Below is a small trained network, with its code and all its weights. Each question gives an input and a class and asks what happens when units are switched off, that is, made to give their printed mean instead of their output.

import numpy as np


def w(rows, s, z=0):
    codes = np.array(rows[::2]) - 128.0
    scale = np.full(codes.shape[1], s)
    scale[-1] = z or s
    return codes * scale


def norm(h):
    return h / np.sqrt((h * h).mean(-1, keepdims=True) + 1e-5)


def f(y):
    return np.maximum(y, 0)


def log_softmax(a):
    a = a - a.max(-1, keepdims=True)
    return a - np.log(np.exp(a).sum(-1, keepdims=True))


def net(x, mask):
    res = np.array(x, float).reshape(1, 3) / 4 @ E
    u = 0
    for l in range(2):
        y = f(norm(res) @ A[l][:, :-1].T + A[l][:, -1])
        res = res + np.where(mask[u : u + 10], y, B[l][:, -1]) @ B[l][:, :-1]
        u += 10
    return log_softmax(norm(res)[-1] @ U[:, :-1].T + U[:, -1])


A, B = {}, {}
E = w([
[56,251,146,233,179,122,40,96,122,143],'x0',
[127,103,159,123,241,157,193,101,72,120],'x1',
[84,65,92,167,173,47,158,116,214,99],'x2',
],0.0025)
A[0] = w([
[105,36,44,85,164,64,170,129,202,39,90],'L0N1',
[202,50,124,105,125,83,150,155,141,90,2],'L0N2',
[160,86,139,67,206,145,184,126,119,176,107],'L0N3',
[149,116,91,73,48,125,108,205,197,138,79],'L0N4',
[94,78,47,151,136,38,181,93,173,74,19],'L0N5',
[215,142,130,41,47,204,135,130,32,115,72],'L0N6',
[230,24,150,48,78,142,220,201,122,84,73],'L0N7',
[141,28,180,83,213,179,230,111,64,124,14],'L0N8',
[125,86,86,93,2,120,117,143,167,174,67],'L0N9',
[162,167,200,60,83,228,98,158,44,147,28],'L0N10',
],0.0033,0.0017)
B[0] = w([
[144,111,204,153,93,193,138,194,144,203,221],'L0N1',
[61,169,93,101,111,172,108,69,137,159,173],'L0N2',
[196,180,77,166,103,128,69,121,118,74,180],'L0N3',
[201,187,95,173,130,68,126,99,45,96,203],'L0N4',
[162,80,236,130,173,154,129,195,116,175,196],'L0N5',
[120,61,193,155,143,130,159,189,209,202,226],'L0N6',
[3,176,58,92,113,171,122,69,131,150,253],'L0N7',
[188,198,124,183,91,43,126,124,88,63,202],'L0N8',
[175,164,131,176,154,81,133,97,66,35,205],'L0N9',
[106,50,192,181,162,106,149,151,201,122,209],'L0N10',
],0.0038,0.0043)
A[1] = w([
[158,127,75,147,79,45,59,167,190,125,106],'L1N1',
[116,92,52,67,79,130,153,131,106,127,118],'L1N2',
[218,164,106,155,134,63,99,131,66,3,84],'L1N3',
[34,191,90,122,119,177,100,66,95,169,113],'L1N4',
[111,45,195,141,169,87,130,149,237,193,19],'L1N5',
[178,120,232,89,147,191,117,190,129,221,5],'L1N6',
[119,120,134,160,235,146,169,108,65,37,107],'L1N7',
[121,108,126,111,139,143,91,116,124,132,39],'L1N8',
[30,159,136,151,182,136,48,75,124,102,78],'L1N9',
[124,190,153,135,144,80,90,125,107,122,83],'L1N10',
],0.004,0.0013)
B[1] = w([
[169,147,177,116,177,124,154,112,64,88,220],'L1N1',
[85,169,84,114,255,136,57,94,152,144,180],'L1N2',
[181,167,126,167,124,52,78,75,82,36,214],'L1N3',
[129,55,110,63,168,111,151,165,155,145,220],'L1N4',
[122,100,197,135,83,202,98,189,102,170,253],'L1N5',
[74,70,165,194,132,100,122,171,173,144,223],'L1N6',
[183,181,130,120,25,79,51,141,132,100,204],'L1N7',
[111,115,123,134,129,103,122,146,144,117,128],'L1N8',
[130,91,48,54,102,164,196,101,115,156,234],'L1N9',
[149,98,103,93,124,145,183,104,150,69,209],'L1N10',
],0.0046,0.0034)
U = w([
[97,70,247,188,122,165,138,209,173,183,254],'0',
[73,141,2,28,159,176,152,86,159,152,95],'1',
[222,197,131,166,107,57,114,96,94,25,45],'2',
],0.0085,0.00089)

Each question gives the input, the list of numbers given to net, and the class t.
The units are the neurons (one row each of A and B). Each row of codes is followed by its name. A weight is (code - 128) times the scale printed after its matrix; where a second scale follows, it is the last column's (A, B and U).
mask holds one flag per neuron, layer by layer. A switched-off neuron (its flag False) gives its mean, the last column of its row in B, instead of its output. The means were averaged over made-up inputs and are rounded, as every weight is.
A unit's drop is (log p(t) with every unit on - log p(t) with that unit switched off) / (log p(t) with every unit on - log p(t) with every unit switched off).
The circuit of an input: a set's keep is (log p(t) with only the set's units on - log p(t) with every unit switched off) / (log p(t) with every unit on - log p(t) with every unit switched off). Starting from the 12 units with the biggest drops (on a tie, the unit counted first), units are removed one at a time, each time the one whose removal leaves the highest keep (on an exact tie, the one counted first), for as long as the keep stays at least 0.8.
circuit, biggest first: the units of the circuit, biggest drop first
most important unit: the unit with the biggest drop
k most important neurons: the k neurons with the biggest drops, biggest first
k most important neurons of layer l: the k neurons of layer l with the biggest drops, biggest first
drop of u: that unit's drop, to one decimal
input [-4,-8,7], class 2: 2 most important neurons => (L0N4 L0N9)
input [-4,7,3], class 2: most important neuron of layer 0 => (L0N8)
input [-5,5,-3], class 1: 4 most important neurons => (L0N7 L0N9 L0N4 L0N2)
input [8,4,6], class 1: circuit, biggest first => (L1N9 L0N6)
input [4,2,-1], class 1: 2 most important neurons => (L0N9 L0N8)
input [-3,-4,1], class 2: 2 most important neurons of layer 0 => (L0N4 L0N9)
input [5,6,-3], class 2: 3 most important neurons => (L0N7 L1N7 L0N1)
input [-7,5,-5], class 1: 2 most important neurons => (L0N7 L0N1)
input [-2,-7,5], class 2: 3 most important neurons of layer 0 => (L0N4 L0N9 L0N6)
input [-7,-8,4], class 2: 3 most important neurons of layer 1 => (L1N9 L1N1 L1N4)
input [7,3,-3], class 1: 2 most important neurons of layer 0 => (L0N9 L0N8)
input [-3,-4,-1], class 2: 3 most important neurons => (L0N4 L0N9 L1N3)
input [-6,-5,-1], class 1: 2 most important neurons => (L0N7 L0N8)
input [-5,8,7], class 2: most important unit => L0N8
input [8,-8,-3], class 1: 2 most important neurons of layer 1 => (L1N9 L1N4)
input [-8,-5,-2], class 1: drop of L0N7 => 2.7
input [-5,-6,2], class 2: drop of L0N9 => 4.9
input [-1,8,4], class 2: drop of L1N8 => 0.0
